Below are the code and all the weights of a small trained network. Each question names an input and a class and asks about switching units off, where a switched-off unit gives its printed mean instead of its output.

import numpy as np


def w(rows, s, z=0):
    codes = np.array(rows[::2]) - 128.0
    scale = np.full(codes.shape[1], s)
    scale[-1] = z or s
    return codes * scale


def f(y):
    return y / 2 * (1 + np.tanh(0.7978845608 * (y + 0.044715 * y**3)))


def log_softmax(a):
    a = a - a.max(-1, keepdims=True)
    return a - np.log(np.exp(a).sum(-1, keepdims=True))


def net(x, mask):
    res = np.array(x, float).reshape(1, 7) / 4 @ E
    y = f(res @ A[0][:, :-1].T + A[0][:, -1])
    res = res + np.where(mask, y, B[0][:, -1]) @ B[0][:, :-1]
    return log_softmax(res[-1] @ U[:, :-1].T + U[:, -1])


A, B = {}, {}
E = w([
[2,128,136],'x0',
[120,11,98],'x1',
[128,129,129],'x2',
[129,128,130],'x3',
[121,159,22],'x4',
[128,128,132],'x5',
[128,128,130],'x6',
],0.0073)
A[0] = w([
[119,205,148,146],'n0',
[136,201,152,42],'n1',
[157,135,134,169],'n2',
[133,196,148,67],'n3',
[203,118,127,60],'n4',
[128,75,112,41],'n5',
[174,132,114,30],'n6',
[127,132,119,98],'n7',
[111,2,119,84],'n8',
[56,136,130,73],'n9',
[138,50,111,70],'n10',
[110,155,104,3],'n11',
[128,107,205,24],'n12',
[74,127,126,52],'n13',
[121,136,43,75],'n14',
[117,167,139,9],'n15',
[59,128,136,92],'n16',
[119,197,145,68],'n17',
[111,179,137,18],'n18',
[63,130,135,99],'n19',
[127,103,218,91],'n20',
[133,168,141,63],'n21',
[135,105,201,70],'n22',
[134,52,101,73],'n23',
[127,198,143,72],'n24',
[136,106,193,62],'n25',
[54,127,135,68],'n26',
[52,129,141,99],'n27',
[65,133,130,85],'n28',
[51,130,137,86],'n29',
[139,59,230,77],'n30',
[112,151,21,51],'n31',
[49,142,135,96],'n32',
[134,36,96,54],'n33',
[130,115,219,76],'n34',
[107,46,108,89],'n35',
[216,120,125,40],'n36',
[115,108,216,123],'n37',
[117,139,41,56],'n38',
[191,122,135,106],'n39',
],0.0093,0.0064)
B[0] = w([
[103,109,202,253],'n0',
[166,126,241,131],'n1',
[130,84,111,212],'n2',
[134,129,209,141],'n3',
[196,98,97,142],'n4',
[207,211,218,94],'n5',
[174,161,114,85],'n6',
[129,133,130,96],'n7',
[109,173,208,243],'n8',
[230,102,109,147],'n9',
[155,170,191,147],'n10',
[169,209,133,70],'n11',
[120,241,131,111],'n12',
[208,147,146,103],'n13',
[101,194,112,160],'n14',
[179,221,180,72],'n15',
[233,84,113,160],'n16',
[121,167,206,140],'n17',
[200,228,186,85],'n18',
[190,101,116,160],'n19',
[115,200,60,185],'n20',
[139,131,153,96],'n21',
[128,188,72,138],'n22',
[148,188,204,150],'n23',
[132,134,195,145],'n24',
[135,188,73,121],'n25',
[223,71,108,146],'n26',
[184,103,113,181],'n27',
[213,91,90,142],'n28',
[185,108,119,168],'n29',
[117,177,59,219],'n30',
[142,241,96,184],'n31',
[202,97,96,184],'n32',
[133,205,243,163],'n33',
[120,181,69,168],'n34',
[118,154,198,177],'n35',
[255,91,94,149],'n36',
[109,160,54,219],'n37',
[114,238,114,149],'n38',
[168,79,95,166],'n39',
],0.0098,0.0024)
U = w([
[113,110,124,216],'0',
[110,107,122,204],'1',
[245,88,109,57],'2',
[131,172,241,39],'3',
[99,108,113,164],'4',
[98,108,114,161],'5',
[100,221,50,8],'6',
],0.012,0.014)

Each question gives the input, the list of numbers given to net, and the class t.
The units are the neurons (one row each of A and B). Each row of codes is followed by its name. A weight is (code - 128) times the scale printed after its matrix; where a second scale follows, it is the last column's (A, B and U).
mask holds one flag per neuron, in row order. A switched-off neuron (its flag False) gives its mean, the last column of its row in B, instead of its output. The means were averaged over made-up inputs and are rounded, as every weight is.
A unit's drop is (log p(t) with every unit on - log p(t) with that unit switched off) / (log p(t) with every unit on - log p(t) with every unit switched off).
The circuit of an input: a set's keep is (log p(t) with only the set's units on - log p(t) with every unit switched off) / (log p(t) with every unit on - log p(t) with every unit switched off). Starting from the 12 units with the biggest drops (on a tie, the unit counted first), units are removed one at a time, each time the one whose removal leaves the highest keep (on an exact tie, the one counted first), for as long as the keep stays at least 0.8.
units of the circuit, in order: the units of the circuit, biggest drop first
unit that matters most: the unit with the biggest drop
top k neurons: the k neurons with the biggest drops, biggest first
drop of u: that unit's drop, to one decimal
input [-3,-1,-1,-7,8,7,-7], class 6: top 3 neurons	[n31, n38, n14]
input [-3,-2,-1,7,8,2,3], class 6: unit that matters most	n31
input [4,7,4,6,-3,4,-1], class 3: top 3 neurons	[n8, n33, n35]
input [6,7,-7,-6,8,6,0], class 6: top 2 neurons	[n31, n38]
input [4,8,-4,4,-5,-6,-6], class 3: units of the circuit, in order	[n8, n33]
input [-1,3,-5,-1,6,3,5], class 6: units of the circuit, in order	[n31, n38]
input [6,3,7,5,8,-2,1], class 6: top 4 neurons	[n31, n38, n14, n0]
input [-7,4,-1,1,-8,2,5], class 6: top 2 neurons	[n30, n20]
input [-7,1,2,4,-8,5,7], class 6: top 2 neurons	[n30, n20]
input [-5,6,-3,1,4,3,5], class 3: drop of n23	0.2
input [8,-5,-5,0,3,-5,5], class 2: drop of n33	0.0
input [-2,6,-4,2,-8,1,-4], class 6: drop of n37	0.1
input [-6,7,-3,-1,4,-6,-2], class 3: drop of n33	0.3
input [-5,4,-7,-7,-8,2,-3], class 6: unit that matters most	n30
